Each row has a hidden stage along a path, written after it and counted from one end. A new block has a new path.
[-190 -361  195   33 -135  -25  154  115  184   52  -49  -90  202 -125
 -191  -18  -23 -117  -73  -89  158   31   71   27 -194  -57   23   69
   16  327   96 -203  202  145   61  -92 -190 -147   35] => 18
[  64  219  -42 -110  -25  166  -52   33   41 -318   13  114  -75  216
 -118  -91  170  263  -36   85   37 -153 -219   94  -73   29   -3   46
  -26 -325 -117  273 -116 -300 -108  329 -203 -137  -76] => 21
[ -62  -38  158  -23  101 -145  -62   -9   98    4  -43  -15  175 -113
   67  -62   37 -222   -7 -114   32   93  102   71 -274 -170  -91  137
   59  -13   47  -47   97   64  178   83   65 -131    0] => 9
[-179 -597  109   91  -98  -81  202   47   14  151 -120 -177   44 -230
 -122  248 -150 -227  -55 -198  206  137  281  137  -73  -47   77    3
   79  319  -49 -311  149  291  121 -230  -42  178  -33] => 10
[  39 -181  -95  -82 -279  307   55  -34   65 -134  183  -70 -309  172
 -333   72  -37  239    5 -135  105 -236  -54  128  207  110   17  -48
   79  115 -105   -7  -39  -83 -267   -6 -209   12 -104] => 24
[ 534 -498 -314 -128 -247  502 -114 -282 -272 -255   -3 -184 -402   96
   12  105   39   49   53 -150  358  -41 -132  197  289   54  257 -443
 -127  216   24   88  -84  103 -343   -5  340  -46 -276] => 2
[ 128  -32  -47  -49  -84  253  -97 -159   70  108  166   29 -215  114
   10  168 -312   61  -14  -74  -63 -140  -87  285  134  148   89  -80
  144   59    2 -144  -94  -94 -209  -31  118   78 -194] => 0
[  87 -292 -264   34   18  127   56  -68    0  124  -67   -9  -69   92
  129  214  -37  -12  -62 -135 -165  -76    6  325   95  148   84 -210
  126  -38   27  -11   16  120   34 -119  147   92 -176] => 10
[ -74 -181  -63   34    2  -16   87   44  -41 -205 -140  -62   39   -2
  -93   10  221    2  -79 -135  128   10   84   67  -70  -64  -30   66
   16 -104 -115  163   23   23  123  112 -107  -16  -48] => 11
[ 153 -309 -129  173   41    8  106  -96  -30  168 -103  -56   99  -20
  296  394 -302  -97  -20    2  -56  186  103  458 -140  228  220 -270
  126  -20  -35 -220    5  160  132 -108   82  129 -126] => 11
[  71 -284 -228    6    0  139   36  -94  -12  100  -60  -27 -133   60
  103  177  -81   -4  -86 -130 -139  -85  -33  295  128  147  111 -185
  110   20   75   -9  -48  123  -13 -108  187   93 -203] => 7
[  -7 -347   12 -220   74   20   29  129  -72 -270 -155 -202 -369  -33
 -222   44   94   59  -83   68  332   76    6   -1  -81 -176   80 -123
 -100  -39 -235   53  -25   10  -18   51   46  298 -246] => 5
[  76 -165  -73   43    9  128   23  -64  104  157   37   76   42  110
  192  386 -327   28   40  -64 -175  -54  -34  414 -103  195  196 -279
   47  -76  -61 -269 -122   -9   -7  -73  101  136 -121] => 17
[ 224 -311  -16  -21  -15  105   43  -27 -164  177 -202   28 -133  -83
  106  209 -206 -125 -118  258  181  195  -26  298    5  114  203  -83
  139  -21  -12  -76  173   34  -89  -29   22  155 -180] => 4
[ 431 -510 -309 -131 -185  405  -55 -198 -212 -457  -26 -339 -421  102
  -68   28  130  148   21 -145  406   -5 -124  111  171   10  247 -487
 -210  234  -28  147 -158  141 -233   32  286  -28 -306] => 3
[ -52 -253  -87   50  -74   89  121  -37  -79 -237  -93 -170 -195   -4
 -121  146  -72  140 -132  -78  168    7    4  154   57  112  153  -66
    6   47 -105   54 -209   40  -18   48  -52  144 -182] => 4
[ 190 -453 -300  -23  -90  212   56 -119 -100 -449  -75 -371 -263   69
  -51   13  147  165  -58 -196  241    7  -67  110   55   54  198 -404
 -164  207    8  160 -210  210  -25   12  194  -30 -267] => 5
[-146  104  253   31   92 -178  -34   31   21  209 -112  247  271 -152
   64   31   -7 -298  -44  -25  -17   76  151  123 -202 -141 -147  421
  206 -236  -34  -28  196  -94  155  145 -117  -58  103] => 10
[  44  -66 -141  308   25  -35   97 -179   71  133  -19   -6  316   16
  364  279 -263  -70  -40 -162 -260   83   80  462 -149  305  132 -119
  186  -22  114 -126 -103  146  217  -25   39 -124  -33] => 11
[ 151 -377 -283  -69  -81  277   17  -41  -10   -1  -33   -2 -127  162
   -2  155  113   52   -5 -191  -40 -184  -61  223  151   60   87 -290
   -9    7  -14   30   34   68  -98  -89  150   35 -166] => 15
[ -93 -142   53  -83 -132  115   88   87  114 -340   66 -154 -170   95
 -318   15   22  250  -18  -54  213  -89  -56   26  -98   -3   59  -62
  -86   56 -170   -1 -136  -89  -85  110 -236   21  -91] => 22
[-329  194   14  -57   66    6 -105  -94  304 -105  236  -18  -79  118
  -93  -42  -85  115  -37 -458 -353 -367  -39   76   16  -24 -142  125
   67    6   71  -14 -379  -52   54   43  182  -31 -116] => 4
[ 473 -376  -49  -29 -165  306  -19 -155 -357   83 -179   45 -246  -68
  106  312 -253 -110  -35  275  417  232  -39  339  129  136  312 -160
   80  -22 -110  -70  132  -40 -283   39   45  166 -189] => 2
[ 297 -436 -316 -106 -102  321  -42 -170 -154  -80  -75  -96 -282   77
   48   88   89   -4  -26 -168   87  -97  -94  204  241   48  151 -320
  -26  103   84  106  -29  146 -165  -71  316    9 -247] => 6
[-177 -313   66   79   -4 -105  111   23  109    9  -44 -144  123 -112
  -48  111  -40 -133  -34 -238   56   56  193  117 -164  -57  -10   16
   55  163  -19 -160   44  191  186  -87  -16   21  -22] => 11
[ 118 -587  200   77 -234   64  177   -1 -184    5 -195 -228  -69 -282
 -162  148 -225 -183 -118  181  611  359  143  110  -69   23  237   19
   52  399  -44 -219  246  178  -92  -73 -198   69  -79] => 2
[-218 -522  167   22  -76  -69  181  138   74  121  -97 -112   48 -168
 -194  232 -107 -167  -36 -138  211   80  238   93 -134  -99   43   17
   36  223 -138 -309  171  174   94 -179 -120  206  -16] => 14
[  69   17 -187   -9   71   84   45   80  -38 -279 -160   49    8  187
   -3   -6  277  190 -103   87   27  -40 -121  155  -93   50   31  -59
  -13 -366 -155  323  -19 -163   64  247 -153  -41 -117] => 15
[ -92   68  229    7   29  -73  -74  -70   34  236  -40  197  156 -152
   83   32 -158 -272  -52  -61  -52   22   63  154  -97  -67  -65  330
  196  -61  100  -98   82  -41   39   76   30  -79   25] => 5
[  -4 -273 -223   21    0  100  111  -12  -72  -87 -149  -78 -167   51
  -24  118   51   90 -154  -61   -5  -48  -33  207  118  126  103 -104
   72  -51  -25  136  -72   76   18  -11   25  124 -205] => 7
[-106 -377  351 -215  -88   45    3   97 -115   53  -61  -22 -373 -211
 -350  271 -274 -141  -11   57  484   94  166   16    4 -227   81  167
   17   75 -348 -310   55  -89 -196  -32  -62  488 -122] => 2
[-221 -349  272   19 -234   23  136   58  182   -6   66 -123  101 -142
 -287   56 -158  -71   -3 -185  229  -11  107   16 -145  -56   44   90
   -9  401   28 -310   61  114  -37  -90 -211  -88   55] => 21
[ 472 -532  -34  -70 -103  215   57  -26 -432  107 -371   27 -247 -154
   75  254 -112 -190 -107  452  536  368  -21  280   67   61  318 -142
   71  -51 -119    0  324   27 -212   22  -18  218 -201] => 4
[-310  184  127  -28  -94   88 -100 -115  330 -175  359 -103  -90   96
 -260  -77 -162  151    1 -470 -132 -338    4    8   30  -34 -141  188
   63  209   14 -112 -323 -101  -62   52   25  -88  -76] => 0
[-116  244  -40 -129  184   -3 -126  -16  116 -156   40   73 -147  143
    8  -22   29  128  -66 -111 -217 -194 -113  126  -57  -37  -78   75
   53 -318  -71  163 -255 -180   49  192  121   73 -170] => 5
[ -34   35   81  -75 -154  153   32   34   14 -265   85   19 -200  111
 -286  100  -48  238    7    9  202 -105  -42   96  -12   33   33   90
   11 -150 -263   37 -147 -243 -168  209 -308   81  -50] => 23
[ 207 -574    5  111  -49  -27  222   52 -254   61 -387 -154   14 -232
   74  194  -93 -191 -170  333  437  448  104  248 -142   99  269 -110
   88  114  -37  -60  311  217   72  -49 -150  110 -126] => 7
[  17  227 -332  241   41   59    4 -236  204 -257   77 -136  227  208
  273 -191   70  206 -153 -268 -420 -159 -198  273  -59  325   18 -115
  102   32  376  302 -308  103  194  143  110 -501 -131] => 5
[ -58  356  436  -80 -142    7 -153  -47  139   39  246  228   87  -39
 -186  -43 -177 -103  123  -31  132  -52   72   50 -187 -145 -196  480
  181 -125 -117 -143   85 -312 -138  265 -312 -186  169] => 24
[ -64  184  321  -52  -16  -27 -138  -66  121 -106  130   -1   35  -80
  -95  -80 -166  -84    9  -63  170   36   32   26 -218 -139  -70  274
   59   34  -42 -100  -51 -152  -26  200  -56 -118   -8] => 1
[-345  -32  160  125  130 -289  172  141  111 -142 -145 -119  154 -117
  -87   45  -17   -8 -153  -26   49  141  159   80 -309  -25  -36  219
   87  -95 -133    2  -56   31  313  110 -245   85  -20] => 9
[-201 -288  173   30  -47  -68   52  -45  124   60   24 -146   23 -174
  -77  101 -217 -165  -40 -252   61   24  144   97 -108  -58   29   63
   58  298   70 -265  -53  188   78 -117   84   36  -56] => 5
[ 389 -638  -50   82  -52   48  205   55 -422  100 -473  -53  -36 -207
  134  336  -61 -228 -120  454  552  520  129  326 -102   92  321 -169
   85  -77 -193  -32  406  139    8   -8 -165  230 -127] => 10
[   8 -460 -330   56  -36  101  181   14  -38 -273 -144 -285 -152   87
  -90   71  201  160 -129 -174   82  -26   18  151   66   99  110 -280
  -32   94  -46  169  -66  206   94  -60   13   61 -218] => 10
[-208  145  326    0   33 -141  -17   40  109 -147    8  -40   54 -118
 -144  -68 -126  -36  -91   19  174   88   56    6 -261 -104  -56  327
   75  -21  -84  -42  -61 -127   79  206 -185  -33  -15] => 2
[ 472 -240 -191 -176 -332  509 -138 -225 -108 -175  215  -36 -369  202
 -137   81    6  126  167 -140  254 -174 -116  189  248   45   93 -273
  -22  101  -64   16    4  -77 -425   50   63 -119 -133] => 24
[-105 -264   44 -164   71  -13   69  219   21 -224 -138  -78 -152   36
 -244   69  190   78  -47   29  246    8   45   -1 -168 -188   -1  -47
  -92 -164 -311   46   60  -75   53   84 -123  236 -123] => 15
[  32  -55 -161   -6  103   13   55   45 -130 -249 -195    5  -95   86
    4   99  187  115  -98   38   81   30   -4  172  -52   16   40  -18
   25 -370 -228  268  -76 -102   96  207  -82  133 -143] => 10

Each row has a hidden stage along a path, written after it and counted from one end. A new block has a new path.
[ 199   94 -147 -152 -396  -18  421   46 -252 -208  -94  -90 -208   -7
   12   39  125 -100   29  286  149  -78   25 -212  280 -112  292  152
  152   -9 -283  150 -423 -155  101  -62  -35  174  170] => 18
[  58  -59  254  374 -202  -18  -67  108  -60  399  183  265  -11  -79
   41  263 -129 -249 -282   67 -108 -324 -140  209  137  154 -236 -241
 -446 -181  510  373 -215  332 -197  -94 -192 -146  285] => 10
[  28 -164   40   -6  523 -420   46 -188  155 -182   64 -597  204  -36
 -285   94  127   11  239 -571 -491  183 -264  -46 -219 -153   87 -275
  296 -328  450 -125  179  585 -140  189  332 -219  160] => 7
[-147 -115   94  721  286 -166 -110   -3  -26  233  471  100  135  -82
   63  -13   47  -66   88  -28 -436 -264   37  153  -61   20 -203 -309
 -535 -675  455  -74  205 -200  173  205  155  -90  290] => 6
[ 346  -93  114  179 -144  131  646  -51  -18 -170 -117 -107  130   70
  180 -121  273 -222    5  211 -155  158  -31  -57  419   18  460  -43
   57  -22 -349  -51 -189 -480  -24  -11 -109  212  130] => 6
[ 126   61 -194  130 -272  -30   71 -175  166  -50   53 -120 -360  164
   63 -130  258 -206    7  536  108  211   65 -233  641  -84  483  147
   58 -358 -670  247 -351 -526   68  161  162  254  259] => 5
[-306  -25  213  299  326  -53 -117 -186  222  -91 -348  115  -70  146
   12   48  -94 -137  -21   56  -35  481 -144   68  243  104 -209  136
   17   55 -183  -17  201  409 -377  -46  145   -9 -251] => 7
[  10 -126   -8  -27  497 -439   69 -148   90 -161   85 -570  162  -56
 -301  181  113   18  205 -545 -447  172 -249  -70 -241 -196   53 -332
  277 -340  516  -79  157  585 -124  183  353 -237  158] => 8
[  77  -17   89  132 -265  -26  207  265    5 -147 -117  168   21   93
  287  -62  157 -102 -487  118 -100  -80 -194  -11   57  134   28 -167
   54  385 -100  143 -430 -156 -110 -123 -231 -248  -84] => 12
[ 159   21  157   41 -303  133   65  313  -58 -197 -121  103  -10   64
  330 -186   23   49 -298  107  -53 -426 -238  -31  -77  215  -76  224
   31  381 -205  -34 -480  -40   -8 -115 -309 -305   17] => 20
[-245  168 -284  -79 -397 -247 -179 -215  -55 -193  122   -2 -373   77
 -120 -263  121    1  -39  417  113 -185   52 -298  131 -114   84  553
   62 -172 -584  224 -298 -285  406  -37  279  221   -5] => 20
[-178  -48  100  447   -4 -236   -6   55 -326  227  412  189  147 -231
  -79  121 -105  -42   36 -142 -339 -540    8  162 -294   -7 -394 -184
 -522 -437  740   61   87  187  237  -30   44  -70  249] => 17
[   8   40 -136  -91  363 -319  -55  146 -163 -179  112 -469  -55 -121
 -170  292  -49  202  275 -418 -228 -161 -199 -147 -390 -210 -158 -177
  202 -345  561 -138  -23  604  -11  220  275 -406  260] => 19
[  53   13  155  197 -309   15   17  324  -54   76  -75  288  -75   17
  262  130  -32 -137 -459  125    2 -209 -196   86   81  179 -172 -183
 -139  273  165  272 -446  166 -228 -137 -295 -306   57] => 14
[ 283  -81  102  123 -164   64  680   -6  -95 -200 -130  -46  146   53
  141  -78  254 -206  -95  165 -144  108  -41  -53  304   10  368  -91
   75  101 -245   -9 -209 -395  -12  -87 -132  167   26] => 8
[-297  123  187   62   85   40  -40 -165  -76  -93 -351  156 -126   55
  -98  157 -274    6   11  103  107  108 -176   -9   -9   85 -421  509
  -33  150 -102  -26  173  519 -158 -207  138   13 -291] => 22
[-406  134 -119  -19 -296 -431  137 -442  -52 -109  -32   40   15   -9
 -276  -10  153 -137 -286  148 -158  269 -133 -170  -37 -223  -51  306
   71   25 -182  317  119 -150  250 -226  478  263 -373] => 15
[ 179  -74  241  290 -178  124   28  237  171    0  -91  154   21  125
  370 -105  100 -150 -411  154 -122 -108 -232   78  217  242   38 -109
  -73  237 -157  117 -408 -110 -246  -35 -303 -277   68] => 8
[-187   16  126  227 -122 -184   53 -626  344   37 -111 -102   97  103
 -146 -124  152 -226 -143  166 -285  524 -241  -62  292  -37  137  375
   -3 -155 -388  169  287 -232   22  -67  449  309 -189] => 3
[-242  140 -326  -22 -375 -325  -64 -180   20 -129   82   64 -412  128
 -113  -96  220 -150 -237  462  151  129   76 -273  333 -149  204  155
   98 -127 -497  422 -353 -315  204  -27  269  216  -45] => 12
[ 362  -67   55  156 -224  118  495 -127   91 -102  -91 -168   -7   93
  146 -124  264 -242   45  301  -82  208  -29 -101  556   14  532   35
   65 -149 -454   40 -240 -469  -34   59  -47  260  248] => 4
[ -82    3 -121  386  442 -245 -170  150   20   45  282 -194 -107   -7
   25  237   61   64   94 -110 -260    7  -72  -56  -86 -143 -122 -438
 -119 -577  412  -49   39   71  -39  339  286 -357  268] => 8
[ 281 -130  206  263 -138  120  307   62  217 -185 -123  -49  173  145
  360 -313  280 -145 -230  122 -274   63 -197    2  267  179  324  -21
   70  180 -401  -84 -283 -453  -89   13 -196  -74   57] => 5
[-100  -45  -58  644  441 -165 -163   96   54  109  381  -93  -19  -13
  133   71   88   43  167  -22 -366  -43    3   18  -26  -70 -104 -384
 -329 -726  334 -168  159 -233   77  384  272 -249  328] => 5
[-194    4   24  207 -177 -246   11 -606  363  -51   -9 -128   44  136
 -122 -287  257 -194 -138  223 -295  431 -170 -126  287  -52  243  393
   37 -192 -539  160  177 -430  168  -20  453  335 -154] => 3
[ -97  179 -309 -143 -393 -123 -131 -108  -78 -205  103  -46 -487  117
  -83 -196   95   29   14  483  235 -254   72 -336  213  -82  149  532
   91 -187 -628  205 -420 -262  355   12  188  180  107] => 22
[ 184   11  167   31 -291  158   20  338  -50 -186 -115   96  -42   72
  331 -176   -4   57 -284  102  -29 -479 -238  -23  -73  243  -91  229
   23  371 -188  -37 -509   24  -28 -103 -344 -334   61] => 21
[ 277 -107  151  189 -138   77  576   23   20 -227 -123  -51  216   86
  240 -203  295 -171 -170  126 -240   80 -115  -34  243   69  353  -69
   85  167 -314  -73 -219 -479   -9  -55 -153   64   -3] => 7
[-195  167 -271 -113 -379 -194 -138 -191  -52 -233   97  -34 -370  103
 -101 -273  127   33  -39  421  121 -211   29 -314  110  -96  102  583
   95 -127 -626  175 -314 -307  403  -31  257  191  -19] => 21
[ -64    9 -173   70  403 -404   -8  108  -77  -66  164 -351  -73  -68
 -186  392   49   68   89 -331 -243   87 -146 -112 -220 -237  -94 -497
  124 -403  619   33   19  449 -101  230  327 -357  195] => 11
[ 236  -97  259  285 -177  137   13  178  256  -15  -97   74   55  143
  383 -179  141 -157 -380  142 -172  -69 -266   69  254  249  125  -52
  -34  205 -250   80 -402 -166 -240   -1 -281 -257  106] => 6
[ 310 -114  145  170 -139   93  591    3   23 -222 -132  -95  204   84
  223 -189  293 -181 -125  127 -230  105 -109  -44  282   60  396  -59
   98  129 -325  -71 -211 -463  -27  -40 -143   93   34] => 7
[-102 -123   93  704  212 -132  -38  -88   80  214  413   44   75  -21
   45  -57   12  -14  157  -81 -449 -172   23  137  -37  163 -135 -272
 -535 -629  485 -177  276 -177  215  210  151  -17  362] => 0
[ -62  -78  -49 -209  408 -486  131  -44 -112 -334  -28 -549  167 -130
 -318  167   33  129  265 -659 -389   32 -243  -95 -462 -206  -74 -199
  386 -119  590 -167  105  800  -54   78  287 -274   73] => 17
[ 302  -70   53   79 -187   37  628  -48  -70 -178  -93 -107   82   53
   89  -69  265 -217  -46  188 -112  108  -23  -88  359  -20  425  -69
   96    6 -273   40 -238 -375    3  -52  -88  204  101] => 8
[ 304  -22  -15  110 -228   77  445 -112   21  -82  -56 -132 -107   86
   81  -48  238 -250   42  355   10  176   18 -134  561  -44  490   23
   59 -194 -435  129 -284 -407  -26   49   -9  266  236] => 6
[-308   68  -15   88 -159 -334  139 -508  103  -50  -39  -11   63   61
 -241  -41  189 -193 -269  164 -212  372 -163 -129  108 -165   39  263
   51  -52 -268  282  181 -212  144 -168  458  277 -340] => 9
[  56  -25  278  283 -234   16 -116  123 -225  331  218  209   38 -182
    4  173 -250 -103  -75  -48 -138 -653 -150  201 -109  159 -383   52
 -477 -208  587  199 -178  476  -14 -115 -211 -159  349] => 19
[-399  133 -173  -17 -351 -433   59 -392  -31 -129   18   71  -78   26
 -233  -89  178 -136 -292  226 -100  194  -78 -192   25 -191   -1  304
   73    7 -287  347   -6 -220  284 -195  426  264 -313] => 15
[-208   39  212  315   28   11   69 -446  311   64 -334   72  -85  162
  -54   87  -91 -174  -44  169  -67  639 -192   23  376  157  -67  276
  -97  -31 -206   37  345  137 -233  -81  273  228 -175] => 0
[-230  -82   23  586  209 -287   13   28 -190  179  465  154  143 -126
  -49   82   42  -59   -8  -91 -404 -314   55  127 -211  -42 -280 -389
 -487 -537  623    9  175  -86  230   86  161  -82  176] => 10
[  24  -36  -92  399  396 -182 -186   45  228   42  226 -328 -149   59
   56  136   53   91  203 -155 -300  137 -126  -60   17   -1   22 -365
  -84 -604  340 -157   87   74  -61  413  288 -308  413] => 1
[-153   59 -196  141 -304 -219  -99 -457  385 -111   59 -125 -307  236
  -60 -345  264 -113  -87  408  -69  332  -24 -252  428   26  377  349
   69 -245 -695  173  -92 -537  261   88  374  324   43] => 0
[-364  104  107  135    0 -192  196 -309  -38   -3 -303  179    2   25
 -183  285  -67 -197 -221  106  -19  505 -165   -7  126  -87 -240  126
  -13  121   23  237  252  283 -194 -244  303  156 -404] => 12
[-367  117  152  143  114  -39    3  -88 -103 -121 -402  225  -97   24
  -29  188 -233  -43  -15   70   91  280 -132   25   34   37 -407  310
  -17  189  -33   -2  171  512 -244 -191  131   -3 -321] => 18
[  -3  -15  222  329 -258  -61   -6  148 -221  368  169  304   11 -167
    9  322 -188 -203 -229    6  -94 -399 -118  210   10  112 -342 -218
 -462 -150  653  343 -188  426 -132 -143 -185 -135  267] => 15
[ 215  -36   12   13 -248  -35  732   57 -220 -241 -148   -9  109   10
   82   19  238 -183 -161  117  -91   84  -31  -88  191  -45  302 -165
  128  201 -109   62 -262 -286   16 -153 -117  139  -28] => 12
[-179   80 -149  339  315 -201 -138  287 -274  -41  293  -48 -107 -112
   60  195  -71  209  179 -115 -197 -349  -11  -56 -357 -125 -358 -213
 -217 -474  506 -181   27  114  178  237  209 -371  222] => 19
